Below are the code and all the weights of a small trained network. Each question names an input and a target symbol and asks about switching units off, where a switched-off unit gives its printed mean instead of its output.

import numpy as np


def w(rows, s, z=0):
    codes = np.array(rows[::2]) - 128.0
    scale = np.full(codes.shape[1], s)
    scale[-1] = z or s
    return codes * scale


def norm(h):
    return h / np.sqrt((h * h).mean(-1, keepdims=True) + 1e-5)


def f(y):
    return y / 2 * (1 + np.tanh(0.7978845608 * (y + 0.044715 * y**3)))


def softmax(a):
    e = np.exp(a - a.max(-1, keepdims=True))
    return e / e.sum(-1, keepdims=True)


def log_softmax(a):
    a = a - a.max(-1, keepdims=True)
    return a - np.log(np.exp(a).sum(-1, keepdims=True))


def net(x, mask):
    ids = ['Φαβζμπτ'.index(c) for c in x.split()]
    T = len(ids)
    res = E[ids] + P[:T]
    u = 0
    for l in range(2):
        q, k, v = (norm(res) @ M[l].T for M in (Q, K, V))
        z = softmax(np.where(np.tri(T) > 0, q @ k.T / 3**0.5, -1e9)) @ v
        res = res + np.where(mask[u], z, O[l][:, -1]) @ O[l][:, :-1]
        u += 1
        y = f(norm(res) @ A[l][:, :-1].T + A[l][:, -1])
        res = res + np.where(mask[u : u + 4], y, B[l][:, -1]) @ B[l][:, :-1]
        u += 4
    return log_softmax(norm(res)[-1] @ U[:, :-1].T + U[:, -1])


Q, K, V, O, A, B = {}, {}, {}, {}, {}, {}
E = w([
[121,106,13,171,6,44,59],'Φ',
[204,138,131,113,112,58,16],'α',
[230,92,126,198,53,83,57],'β',
[166,192,102,181,75,149,18],'ζ',
[245,137,41,71,44,177,105],'μ',
[225,140,52,199,144,88,83],'π',
[102,143,71,8,138,125,31],'τ',
],0.002)
P = w([
[41,128,183,62,168,162,218],'0',
[180,152,129,164,146,66,93],'1',
[129,92,160,232,131,211,214],'2',
[206,131,92,169,147,87,51],'3',
[158,76,138,254,107,196,205],'4',
[197,141,83,165,158,95,38],'5',
],0.0023)
Q[0] = w([
[143,42,201,198,38,193,200],'L0H1',
[203,254,127,61,179,37,68],'L0H1',
[102,44,179,225,46,217,185],'L0H1',
],0.007)
K[0] = w([
[68,164,219,30,155,54,156],'L0H1',
[163,72,2,161,97,137,25],'L0H1',
[32,169,199,83,166,91,188],'L0H1',
],0.0047)
V[0] = w([
[169,40,201,94,91,133,110],'L0H1',
[73,140,107,89,184,177,42],'L0H1',
[159,92,47,87,253,98,190],'L0H1',
],0.0039)
O[0] = w([
[121,29,184,46,51,89,72,175],'L0H1',
[96,88,82,242,141,197,42,248],'L0H1',
[253,74,20,176,199,97,209,85],'L0H1',
],0.0036,0.0013)
A[0] = w([
[69,81,180,138,15,215,253,247],'L0N1',
[130,196,203,80,26,77,93,57],'L0N2',
[216,234,87,161,224,99,136,10],'L0N3',
[161,183,52,62,66,113,119,105],'L0N4',
],0.0039,0.0016)
B[0] = w([
[125,150,252,150,137,27,20,222],'L0N1',
[172,149,94,93,26,179,111,249],'L0N2',
[94,127,243,98,149,97,31,205],'L0N3',
[97,185,64,215,231,135,176,220],'L0N4',
],0.0035,0.0012)
Q[1] = w([
[176,78,85,16,218,157,146],'L1H1',
[127,21,242,165,27,40,167],'L1H1',
[137,235,114,3,111,64,69],'L1H1',
],0.0068)
K[1] = w([
[254,26,76,169,192,99,88],'L1H1',
[116,94,224,24,48,75,214],'L1H1',
[201,161,90,189,45,96,4],'L1H1',
],0.006)
V[1] = w([
[119,151,45,250,235,150,126],'L1H1',
[252,198,164,246,149,190,65],'L1H1',
[66,84,25,123,76,131,66],'L1H1',
],0.0028)
O[1] = w([
[101,174,136,9,21,160,229,172],'L1H1',
[166,215,191,41,146,251,149,250],'L1H1',
[53,154,123,125,188,70,227,252],'L1H1',
],0.003,0.0018)
A[1] = w([
[136,182,60,72,169,196,83,84],'L1N1',
[86,121,42,213,107,183,239,63],'L1N2',
[118,233,229,208,215,3,139,1],'L1N3',
[240,97,155,174,30,143,106,32],'L1N4',
],0.0048,0.0032)
B[1] = w([
[127,58,168,203,147,67,119,253],'L1N1',
[114,219,91,70,130,45,30,166],'L1N2',
[116,193,242,77,164,77,253,143],'L1N3',
[32,98,89,57,84,150,228,168],'L1N4',
],0.0053,0.0029)
U = w([
[119,194,216,115,157,55,217,148],'Φ',
[112,25,107,213,202,76,121,153],'α',
[199,68,199,28,29,57,49,4],'β',
[67,197,164,173,115,254,80,117],'ζ',
[112,57,90,74,73,193,195,221],'μ',
[243,154,40,129,195,181,199,108],'π',
[58,237,28,94,128,49,95,104],'τ',
],0.0063,0.0032)

Each question gives the input, a string of symbols that net reads in full, and the target symbol t.
The units are the heads (3 rows each of Q, K, V and O) and the neurons (one row each of A and B). Each row of codes is followed by its name. A weight is (code - 128) times the scale printed after its matrix; where a second scale follows, it is the last column's (O, A, B and U).
mask holds one flag per unit, layer by layer, with each layer's heads first. A switched-off unit (its flag False) gives its mean, the last column of its rows in O or B, instead of its output. The means were averaged over made-up inputs and are rounded, as every weight is.
A unit's drop is (log p(t) with every unit on - log p(t) with that unit switched off) / (log p(t) with every unit on - log p(t) with every unit switched off).
The circuit of an input: a set's keep is (log p(t) with only the set's units on - log p(t) with every unit switched off) / (log p(t) with every unit on - log p(t) with every unit switched off). Starting from all 10 units, units are removed one at a time, each time the one whose removal leaves the highest keep (on an exact tie, the one counted first), for as long as the keep stays at least 0.8.
circuit, biggest first: the units of the circuit, biggest drop first
most important unit: the unit with the biggest drop
k most important neurons: the k neurons with the biggest drops, biggest first
drop of u: that unit's drop, to one decimal
input π τ π, target π: circuit, biggest first => L0H1
input Φ α α, target Φ: circuit, biggest first => L1N3, L0H1
input Φ μ π β τ, target Φ: circuit, biggest first => L0N1, L1N3, L0H1
input β μ τ τ, target α: circuit, biggest first => L1N1, L0N1
input μ β ζ, target μ: circuit, biggest first => L1N4, L0H1
input ζ τ ζ τ, target ζ: circuit, biggest first => L0H1, L1H1, L1N2, L1N3
input τ π τ, target τ: circuit, biggest first => L0H1, L1N2
input μ Φ μ α Φ, target μ: 3 most important neurons => L0N4, L0N1, L1N4
input β α ζ, target β: 2 most important neurons => L0N1, L0N2
input μ μ α α α, target μ: 2 most important neurons => L0N4, L1N4
input α τ τ Φ μ, target α: 2 most important neurons => L0N1, L0N2
input τ τ α τ μ μ, target π: 2 most important neurons => L0N4, L0N1
input β β π, target β: 2 most important neurons => L0N1, L0N2
input μ α π, target μ: 2 most important neurons => L0N4, L1N4
input τ ζ τ π ζ ζ, target ζ: most important unit => L1H1
input τ π π τ, target Φ: 2 most important neurons => L0N3, L0N4
input τ β α ζ, target ζ: 2 most important neurons => L1N2, L0N4
input α Φ ζ, target α: drop of L0N4 => 0.2
input π α Φ ζ τ, target π: drop of L0H1 => 0.9
input τ ζ Φ, target τ: drop of L0H1 => 1.0
input τ α ζ, target τ: drop of L0N2 => 0.0
input τ α μ μ, target π: most important unit => L0N4
